Below are the code and all the weights of a small trained network. Each question names an input and a target symbol and asks about switching units off, where a switched-off unit gives its printed mean instead of its output.

import numpy as np


def w(rows, s, z=0):
    codes = np.array(rows[::2]) - 128.0
    scale = np.full(codes.shape[1], s)
    scale[-1] = z or s
    return codes * scale


def f(y):
    return y / 2 * (1 + np.tanh(0.7978845608 * (y + 0.044715 * y**3)))


def softmax(a):
    e = np.exp(a - a.max(-1, keepdims=True))
    return e / e.sum(-1, keepdims=True)


def log_softmax(a):
    a = a - a.max(-1, keepdims=True)
    return a - np.log(np.exp(a).sum(-1, keepdims=True))


def net(x, mask):
    ids = ['ΘΛβγδζμσφ'.index(c) for c in x.split()]
    T = len(ids)
    res = E[ids] + P[:T]
    r = res
    for j in range(3):
        rows = slice(3 * j, 3 * j + 3)
        q, k, v = (r @ M[0][rows].T for M in (Q, K, V))
        z = softmax(np.where(np.tri(T) > 0, q @ k.T / 3**0.5, -1e9)) @ v
        o = O[0][rows]
        res = res + np.where(mask[j], z, o[:, -1]) @ o[:, :-1]
    y = f(res @ A[0][:, :-1].T + A[0][:, -1])
    res = res + np.where(mask[3:11], y, B[0][:, -1]) @ B[0][:, :-1]
    return log_softmax(res[-1] @ U[:, :-1].T + U[:, -1])


Q, K, V, O, A, B = {}, {}, {}, {}, {}, {}
E = w([
[130,104,192,41],'Θ',
[165,122,184,88],'Λ',
[132,172,200,50],'β',
[79,76,114,199],'γ',
[5,160,223,186],'δ',
[7,104,151,185],'ζ',
[57,133,126,199],'μ',
[154,217,123,129],'σ',
[158,126,23,80],'φ',
],0.011)
P = w([
[192,128,254,186],'0',
[140,145,196,136],'1',
[134,156,174,143],'2',
[130,162,138,123],'3',
[111,172,112,121],'4',
[98,181,92,109],'5',
[81,191,68,109],'6',
[71,191,52,93],'7',
[50,196,30,87],'8',
],0.0091)
Q[0] = w([
[193,62,60,102],'h0',
[60,64,157,227],'h0',
[232,197,82,89],'h0',
[194,136,124,107],'h1',
[169,150,190,140],'h1',
[169,5,149,71],'h1',
[242,169,79,26],'h2',
[41,164,235,155],'h2',
[100,167,158,203],'h2',
],0.028)
K[0] = w([
[101,107,85,7],'h0',
[215,41,229,155],'h0',
[94,139,3,104],'h0',
[187,135,169,85],'h1',
[128,186,208,104],'h1',
[194,24,196,82],'h1',
[8,193,15,48],'h2',
[206,163,106,245],'h2',
[196,35,161,152],'h2',
],0.024)
V[0] = w([
[49,182,156,99],'h0',
[170,144,107,191],'h0',
[161,251,146,101],'h0',
[113,146,148,166],'h1',
[111,153,147,81],'h1',
[155,134,140,156],'h1',
[195,154,69,204],'h2',
[109,80,109,158],'h2',
[136,43,120,67],'h2',
],0.022)
O[0] = w([
[211,126,79,148,255],'h0',
[80,176,104,119,119],'h0',
[182,207,160,145,223],'h0',
[111,106,95,131,214],'h1',
[166,107,101,127,181],'h1',
[108,142,88,101,122],'h1',
[140,183,7,98,23],'h2',
[146,75,100,124,73],'h2',
[72,81,157,34,7],'h2',
],0.017,0.0079)
A[0] = w([
[61,96,58,180,127],'n0',
[9,154,157,147,92],'n1',
[2,76,135,171,200],'n2',
[88,209,136,118,121],'n3',
[230,150,168,6,130],'n4',
[93,59,88,225,47],'n5',
[3,69,92,162,11],'n6',
[243,91,50,93,149],'n7',
],0.0098,0.011)
B[0] = w([
[208,121,155,163,161],'n0',
[64,155,101,143,165],'n1',
[220,103,63,85,211],'n2',
[114,93,141,115,183],'n3',
[104,76,55,183,200],'n4',
[39,88,108,139,185],'n5',
[44,168,254,116,155],'n6',
[99,158,182,88,253],'n7',
],0.022,0.017)
U = w([
[253,105,134,43,225],'Θ',
[120,131,70,59,253],'Λ',
[239,120,223,115,36],'β',
[135,93,209,52,180],'γ',
[122,114,152,147,61],'δ',
[188,56,155,100,68],'ζ',
[218,117,109,140,25],'μ',
[206,188,116,114,109],'σ',
[189,146,179,39,193],'φ',
],0.0049,0.0038)

Each question gives the input, a string of symbols that net reads in full, and the target symbol t.
The units are the heads (3 rows each of Q, K, V and O) and the neurons (one row each of A and B). Each row of codes is followed by its name. A weight is (code - 128) times the scale printed after its matrix; where a second scale follows, it is the last column's (O, A, B and U).
mask holds one flag per unit, heads first, then neurons. A switched-off unit (its flag False) gives its mean, the last column of its rows in O or B, instead of its output. The means were averaged over made-up inputs and are rounded, as every weight is.
A unit's drop is (log p(t) with every unit on - log p(t) with that unit switched off) / (log p(t) with every unit on - log p(t) with every unit switched off).
The circuit of an input: a set's keep is (log p(t) with only the set's units on - log p(t) with every unit switched off) / (log p(t) with every unit on - log p(t) with every unit switched off). Starting from all 11 units, units are removed one at a time, each time the one whose removal leaves the highest keep (on an exact tie, the one counted first), for as long as the keep stays at least 0.8.
circuit, biggest first: the units of the circuit, biggest drop first
k most important neurons: the k neurons with the biggest drops, biggest first
which heads matter: for each layer, one digit per head in row order, 1 if its drop is at least 0.15 and else 0, layers parted by /
input γ Λ μ σ Λ γ Θ ζ Θ, target γ: circuit, biggest first => (h0 n7 n2)
input Θ φ ζ γ Λ ζ Θ ζ γ, target Θ: circuit, biggest first => (n2 h2 n5 h0)
input β δ ζ φ Λ, target Λ: circuit, biggest first => (h2 n4)
input σ ζ γ, target σ: circuit, biggest first => (h2)
input μ β Λ ζ β, target γ: circuit, biggest first => (h0 n7 n2)
input φ Θ ζ φ Λ γ Θ Θ δ, target φ: 4 most important neurons => (n7 n4 n2 n5)
input σ φ δ Λ σ Λ ζ Θ, target γ: circuit, biggest first => (n7 h0 n2)
input Θ ζ δ β Θ Θ β, target μ: 3 most important neurons => (n4 n6 n5)
input Λ Θ Θ φ Θ Θ ζ δ, target Λ: which heads matter => 101
input γ δ σ φ δ ζ σ ζ, target γ: circuit, biggest first => (n6 h0)
input φ Θ Λ, target Λ: which heads matter => 001
input δ Θ Θ, target β: which heads matter => 001
input σ δ Θ σ σ β, target σ: which heads matter => 101
input Θ β β γ β Λ φ Θ δ, target Θ: circuit, biggest first => (n2 h2 h0)
input Λ δ γ γ μ γ, target Λ: 4 most important neurons => (n1 n0 n7 n6)
input Λ δ δ δ Θ γ δ Λ, target β: which heads matter => 001
input β δ Θ δ μ δ γ ζ δ, target β: circuit, biggest first => (h0 h2 n5)
input δ μ γ Θ γ σ, target σ: 2 most important neurons => (n4 n5)
input Θ Λ δ μ σ σ μ, target Θ: circuit, biggest first => (n2 h2 n5 h0)
input φ Θ Θ ζ ζ ζ, target φ: 2 most important neurons => (n7 n4)
input μ γ Θ γ β, target Θ: which heads matter => 100
input γ δ δ Θ δ μ μ μ, target γ: 2 most important neurons => (n6 n5)
input δ Θ ζ σ β Θ Θ μ, target δ: 3 most important neurons => (n5 n2 n0)
input δ δ Θ μ φ Θ, target Λ: 2 most important neurons => (n4 n0)
input Θ σ Θ Θ ζ Θ Θ γ ζ, target Θ: which heads matter => 001
input σ δ ζ δ μ, target σ: which heads matter => 001
input ζ Θ Θ γ δ β, target β: which heads matter => 001
